Below are the code and all the weights of a small trained network. Each question names an input and a target symbol and asks about switching units off, where a switched-off unit gives its printed mean instead of its output.

import numpy as np


def w(rows, s, z=0):
    codes = np.array(rows[::2]) - 128.0
    scale = np.full(codes.shape[1], s)
    scale[-1] = z or s
    return codes * scale


def norm(h):
    return h / np.sqrt((h * h).mean(-1, keepdims=True) + 1e-5)


def f(y):
    return y / 2 * (1 + np.tanh(0.7978845608 * (y + 0.044715 * y**3)))


def softmax(a):
    e = np.exp(a - a.max(-1, keepdims=True))
    return e / e.sum(-1, keepdims=True)


def log_softmax(a):
    a = a - a.max(-1, keepdims=True)
    return a - np.log(np.exp(a).sum(-1, keepdims=True))


def net(x, mask):
    ids = ['ΓΩαβδεημπστ'.index(c) for c in x.split()]
    T = len(ids)
    res = E[ids] + P[:T]
    u = 0
    for l in range(2):
        q, k, v = (norm(res) @ M[l].T for M in (Q, K, V))
        z = softmax(np.where(np.tri(T) > 0, q @ k.T / 2**0.5, -1e9)) @ v
        res = res + np.where(mask[u], z, O[l][:, -1]) @ O[l][:, :-1]
        u += 1
        y = f(norm(res) @ A[l][:, :-1].T + A[l][:, -1])
        res = res + np.where(mask[u : u + 4], y, B[l][:, -1]) @ B[l][:, :-1]
        u += 4
    return log_softmax(norm(res)[-1] @ U[:, :-1].T + U[:, -1])


Q, K, V, O, A, B = {}, {}, {}, {}, {}, {}
E = w([
[136,125,147,68,130,146],'Γ',
[86,78,112,77,137,167],'Ω',
[164,67,58,122,134,176],'α',
[107,103,117,77,120,146],'β',
[121,168,116,78,202,202],'δ',
[128,71,218,130,153,165],'ε',
[219,143,15,131,72,166],'η',
[186,61,253,135,95,125],'μ',
[243,112,176,115,71,123],'π',
[111,99,89,103,131,155],'σ',
[102,56,80,91,92,160],'τ',
],0.0046)
P = w([
[151,142,110,172,99,249],'0',
[105,114,122,84,121,128],'1',
[128,200,151,151,88,192],'2',
[155,112,97,132,145,121],'3',
[118,157,157,141,86,220],'4',
[135,121,96,139,143,101],'5',
[115,145,157,123,96,231],'6',
[131,130,75,163,150,80],'7',
[95,117,124,121,99,254],'8',
],0.0068)
Q[0] = w([
[150,126,118,129,172,12],'0.h1',
[94,74,106,118,110,148],'0.h1',
],0.011)
K[0] = w([
[155,137,171,84,65,254],'0.h1',
[158,139,144,185,132,88],'0.h1',
],0.0083)
V[0] = w([
[83,41,196,168,129,153],'0.h1',
[59,78,3,169,171,160],'0.h1',
],0.0045)
O[0] = w([
[66,67,89,255,136,195,144],'0.h1',
[128,221,142,192,105,75,254],'0.h1',
],0.0065,0.0037)
A[0] = w([
[211,104,118,187,187,92,254],'0.n1',
[155,123,69,4,191,69,128],'0.n2',
[74,99,55,176,99,160,108],'0.n3',
[163,146,54,120,94,212,115],'0.n4',
],0.0039,0.0024)
B[0] = w([
[38,106,98,51,94,188,186],'0.n1',
[73,176,73,152,100,124,148],'0.n2',
[131,145,182,146,130,122,235],'0.n3',
[136,128,255,119,141,56,254],'0.n4',
],0.0059,0.0019)
Q[1] = w([
[50,176,125,98,80,121],'1.h1',
[131,2,56,57,171,46],'1.h1',
],0.008)
K[1] = w([
[144,187,42,94,181,144],'1.h1',
[147,196,253,34,41,191],'1.h1',
],0.006)
V[1] = w([
[92,179,130,116,254,150],'1.h1',
[116,97,133,142,134,57],'1.h1',
],0.0055)
O[1] = w([
[86,132,205,202,253,36,161],'1.h1',
[151,86,197,206,41,223,6],'1.h1',
],0.0047,0.002)
A[1] = w([
[111,2,100,154,71,201,58],'1.n1',
[59,104,96,105,149,166,87],'1.n2',
[186,252,219,223,180,123,3],'1.n3',
[216,176,233,83,99,126,135],'1.n4',
],0.0048,0.0027)
B[1] = w([
[108,106,179,88,168,16,143],'1.n1',
[173,50,205,153,104,153,159],'1.n2',
[223,1,70,163,57,31,254],'1.n3',
[34,108,87,26,218,155,207],'1.n4',
],0.0058,0.0032)
U = w([
[60,146,234,222,144,193,111],'Γ',
[95,29,193,137,185,163,91],'Ω',
[72,197,86,129,247,112,253],'α',
[209,95,121,254,61,110,159],'β',
[204,48,173,70,214,7,86],'δ',
[157,55,33,32,82,131,79],'ε',
[134,135,143,110,52,67,41],'η',
[148,198,134,67,135,171,108],'μ',
[110,231,152,169,29,235,93],'π',
[166,122,162,65,165,210,123],'σ',
[134,186,12,117,87,156,106],'τ',
],0.0076,0.0035)

Each question gives the input, a string of symbols that net reads in full, and the target symbol t.
The units are the heads (2 rows each of Q, K, V and O) and the neurons (one row each of A and B). Each row of codes is followed by its name. A weight is (code - 128) times the scale printed after its matrix; where a second scale follows, it is the last column's (O, A, B and U).
mask holds one flag per unit, layer by layer, with each layer's heads first. A switched-off unit (its flag False) gives its mean, the last column of its rows in O or B, instead of its output. The means were averaged over made-up inputs and are rounded, as every weight is.
A unit's drop is (log p(t) with every unit on - log p(t) with that unit switched off) / (log p(t) with every unit on - log p(t) with every unit switched off).
The circuit of an input: a set's keep is (log p(t) with only the set's units on - log p(t) with every unit switched off) / (log p(t) with every unit on - log p(t) with every unit switched off). Starting from all 10 units, units are removed one at a time, each time the one whose removal leaves the highest keep (on an exact tie, the one counted first), for as long as the keep stays at least 0.8.
units of the circuit, in order: the units of the circuit, biggest drop first
most important unit: the unit with the biggest drop
top k neurons: the k neurons with the biggest drops, biggest first
k most important neurons of layer l: the k neurons of layer l with the biggest drops, biggest first
input δ μ Ω ε η, target Γ: top 2 neurons => (1.n3, 1.n1)
input π Ω Ω σ, target ε: top 2 neurons => (0.n1, 1.n2)
input β Ω Ω Ω, target Γ: most important unit => 0.n1
input ε Ω ε β Ω β ε δ Γ, target δ: units of the circuit, in order => (1.h1, 1.n3, 0.h1)
input τ Ω π α Ω Ω π β Ω, target ε: top 3 neurons => (0.n1, 1.n3, 1.n4)
input α Ω δ Ω σ Ω Ω τ δ, target π: units of the circuit, in order => (1.h1, 0.h1)
input Ω α Ω ε β Ω ε α δ, target τ: top 3 neurons => (1.n3, 1.n4, 0.n1)
input Γ β τ, target ε: top 4 neurons => (1.n4, 0.n4, 0.n1, 1.n3)
input Ω τ Ω β η Γ δ δ τ, target δ: top 2 neurons => (0.n1, 1.n3)
input τ τ α δ δ, target δ: units of the circuit, in order => (1.n3, 1.h1)
input Ω Ω δ Ω μ, target β: units of the circuit, in order => (1.n3, 0.h1)
input Ω Ω Ω Ω ε δ Ω δ Ω, target δ: units of the circuit, in order => (1.h1, 0.h1, 1.n3)
input Ω τ δ ε, target Ω: top 3 neurons => (0.n1, 1.n3, 1.n2)
input Ω β δ β Ω η α π, target ε: units of the circuit, in order => (0.n1, 1.h1)
input Ω π Ω Ω η Ω, target τ: most important neuron of layer 0 => (0.n2)
input β β τ τ τ δ Ω, target δ: top 2 neurons => (1.n3, 0.n3)
input Ω Ω Ω Ω Ω δ Ω Γ, target α: units of the circuit, in order => (1.n3, 0.n1)
input δ β τ μ ε Ω δ τ δ, target π: units of the circuit, in order => (1.h1, 0.h1)
input Ω τ Ω τ Ω Ω π δ π, target δ: units of the circuit, in order => (1.h1, 1.n3, 1.n4, 0.h1)
input τ Ω τ, target β: top 2 neurons => (0.n4, 1.n3)
input δ π δ β, target α: most important neuron of layer 1 => (1.n3)
input δ Ω Ω β, target α: top 2 neurons => (1.n3, 0.n3)
input β Ω τ δ β Ω τ Ω α, target β: units of the circuit, in order => (0.h1, 1.n3)
input Ω τ μ δ β π β Γ τ, target α: 2 most important neurons of layer 1 => (1.n4, 1.n2)
input π τ π δ Ω δ π τ, target ε: units of the circuit, in order => (0.h1, 1.h1)
input Ω α ε Ω, target Ω: units of the circuit, in order => (0.h1, 1.n3, 1.n2)
input τ μ Ω, target Ω: units of the circuit, in order => (0.h1)
input α δ μ, target δ: units of the circuit, in order => (1.n3, 1.n4)
input δ Ω β β τ Ω Γ ε, target Ω: 2 most important neurons of layer 1 => (1.n2, 1.n3)
